Below is a small trained network, with its code and all its weights. Each question gives an input and a class and asks what happens when units are switched off, that is, made to give their printed mean instead of their output.

import numpy as np


def w(rows, s, z=0):
    codes = np.array(rows[::2]) - 128.0
    scale = np.full(codes.shape[1], s)
    scale[-1] = z or s
    return codes * scale


def f(y):
    return np.maximum(y, 0)


def log_softmax(a):
    a = a - a.max(-1, keepdims=True)
    return a - np.log(np.exp(a).sum(-1, keepdims=True))


def net(x, mask):
    res = np.array(x, float).reshape(1, 6) / 4 @ E
    y = f(res @ A[0][:, :-1].T + A[0][:, -1])
    res = res + np.where(mask, y, B[0][:, -1]) @ B[0][:, :-1]
    return log_softmax(res[-1] @ U[:, :-1].T + U[:, -1])


A, B = {}, {}
E = w([
[140,99,110,58,205,171,185,63],'x0',
[137,58,219,97,50,194,157,171],'x1',
[126,131,127,127,128,125,132,129],'x2',
[115,118,194,126,216,62,156,197],'x3',
[5,122,146,55,84,35,145,87],'x4',
[222,41,68,103,118,73,101,137],'x5',
],0.011)
A[0] = w([
[194,197,67,203,192,138,135,138,77],'neuron 0',
[128,62,85,77,91,47,93,146,146],'neuron 1',
[238,116,157,186,141,200,176,169,33],'neuron 2',
[147,113,191,125,187,62,167,161,116],'neuron 3',
[114,87,156,112,190,112,137,167,2],'neuron 4',
[132,148,56,131,2,241,95,24,41],'neuron 5',
[244,64,99,115,135,88,82,147,54],'neuron 6',
[141,112,203,142,172,111,143,189,32],'neuron 7',
[123,142,163,214,49,98,25,232,166],'neuron 8',
[171,189,124,124,180,76,160,127,120],'neuron 9',
[63,255,199,191,155,223,173,113,80],'neuron 10',
[134,95,145,102,196,217,216,74,90],'neuron 11',
[153,140,113,87,68,149,94,46,46],'neuron 12',
[180,94,99,36,165,132,176,112,68],'neuron 13',
[169,68,225,78,59,207,183,203,28],'neuron 14',
],0.009,0.0046)
B[0] = w([
[86,147,119,87,92,53,166,92,216],'neuron 0',
[127,168,219,109,183,129,124,105,205],'neuron 1',
[50,134,156,108,78,68,255,84,217],'neuron 2',
[122,116,70,145,124,116,154,171,196],'neuron 3',
[133,87,128,170,127,120,156,196,160],'neuron 4',
[153,97,136,157,185,76,153,226,244],'neuron 5',
[204,174,224,100,172,172,97,121,207],'neuron 6',
[175,121,105,184,190,125,149,204,176],'neuron 7',
[61,30,102,171,224,218,117,51,246],'neuron 8',
[153,135,76,126,138,129,100,147,181],'neuron 9',
[213,156,201,87,187,126,93,134,239],'neuron 10',
[58,55,114,212,211,192,72,87,209],'neuron 11',
[123,89,118,175,145,68,159,187,175],'neuron 12',
[78,106,154,182,158,169,79,107,188],'neuron 13',
[155,206,40,109,86,4,40,75,224],'neuron 14',
],0.0088,0.013)
U = w([
[98,83,118,180,149,189,99,80,86],'0',
[185,164,249,125,138,146,104,127,98],'1',
[154,102,99,168,133,110,164,236,92],'2',
[146,191,38,139,109,80,82,76,139],'3',
[50,130,206,114,94,80,227,79,129],'4',
[128,126,141,138,123,144,133,114,252],'5',
[138,124,142,122,108,176,132,119,145],'6',
[136,140,127,109,53,161,186,132,103],'7',
],0.013,0.018)

Each question gives the input, the list of numbers given to net, and the class t.
The units are the neurons (one row each of A and B). Each row of codes is followed by its name. A weight is (code - 128) times the scale printed after its matrix; where a second scale follows, it is the last column's (A, B and U).
mask holds one flag per neuron, in row order. A switched-off neuron (its flag False) gives its mean, the last column of its row in B, instead of its output. The means were averaged over made-up inputs and are rounded, as every weight is.
A unit's drop is (log p(t) with every unit on - log p(t) with that unit switched off) / (log p(t) with every unit on - log p(t) with every unit switched off).
The circuit of an input: a set's keep is (log p(t) with only the set's units on - log p(t) with every unit switched off) / (log p(t) with every unit on - log p(t) with every unit switched off). Starting from the 12 units with the biggest drops (on a tie, the unit counted first), units are removed one at a time, each time the one whose removal leaves the highest keep (on an exact tie, the one counted first), for as long as the keep stays at least 0.8.
circuit, biggest first: the units of the circuit, biggest drop first
most important unit: the unit with the biggest drop
k most important neurons: the k neurons with the biggest drops, biggest first
drop when u is switched off: that unit's drop, to one decimal
input [-5,-7,-5,3,7,7], class 1: circuit, biggest first	neuron 1
input [-4,-3,0,2,-7,-5], class 4: circuit, biggest first	neuron 0; neuron 2
input [-5,2,4,7,4,8], class 1: 2 most important neurons	neuron 1; neuron 6
input [1,1,0,-2,-8,7], class 4: 3 most important neurons	neuron 2; neuron 0; neuron 10
input [-4,8,3,6,4,-2], class 3: 2 most important neurons	neuron 14; neuron 5
input [4,-5,4,-2,-4,-7], class 1: 3 most important neurons	neuron 10; neuron 8; neuron 14
input [4,3,-1,-1,2,7], class 1: 3 most important neurons	neuron 6; neuron 8; neuron 1
input [7,1,-6,-8,2,-7], class 2: 2 most important neurons	neuron 5; neuron 8
input [-6,2,1,8,6,-6], class 2: 2 most important neurons	neuron 7; neuron 3
input [-7,-7,-3,-7,-8,-3], class 4: circuit, biggest first	neuron 0; neuron 2; neuron 14
input [-1,5,7,6,-8,-5], class 4: 2 most important neurons	neuron 2; neuron 5
input [0,-5,-1,-7,-4,-2], class 2: 2 most important neurons	neuron 5; neuron 14
input [-5,-1,4,5,-8,-7], class 4: 4 most important neurons	neuron 2; neuron 0; neuron 6; neuron 8
input [-8,3,0,-5,7,7], class 0: 4 most important neurons	neuron 8; neuron 2; neuron 10; neuron 0
input [8,3,3,5,7,1], class 0: most important unit	neuron 11
input [-6,-4,6,-3,7,6], class 4: 4 most important neurons	neuron 1; neuron 11; neuron 10; neuron 14
input [-2,-7,4,2,6,8], class 1: 3 most important neurons	neuron 1; neuron 14; neuron 6
input [-5,-4,-7,0,-8,1], class 4: circuit, biggest first	neuron 2; neuron 0
input [-5,-7,8,8,8,2], class 2: circuit, biggest first	neuron 2; neuron 3
input [5,-5,7,2,7,-8], class 1: circuit, biggest first	neuron 10
input [3,2,-3,-4,0,2], class 2: circuit, biggest first	neuron 8; neuron 5
input [4,-8,-4,4,0,-4], class 3: drop when neuron 5 is switched off	0.1
input [-8,-4,-2,7,-3,-3], class 0: drop when neuron 8 is switched off	2.1
input [6,1,6,8,4,-8], class 1: drop when neuron 1 is switched off	-0.1
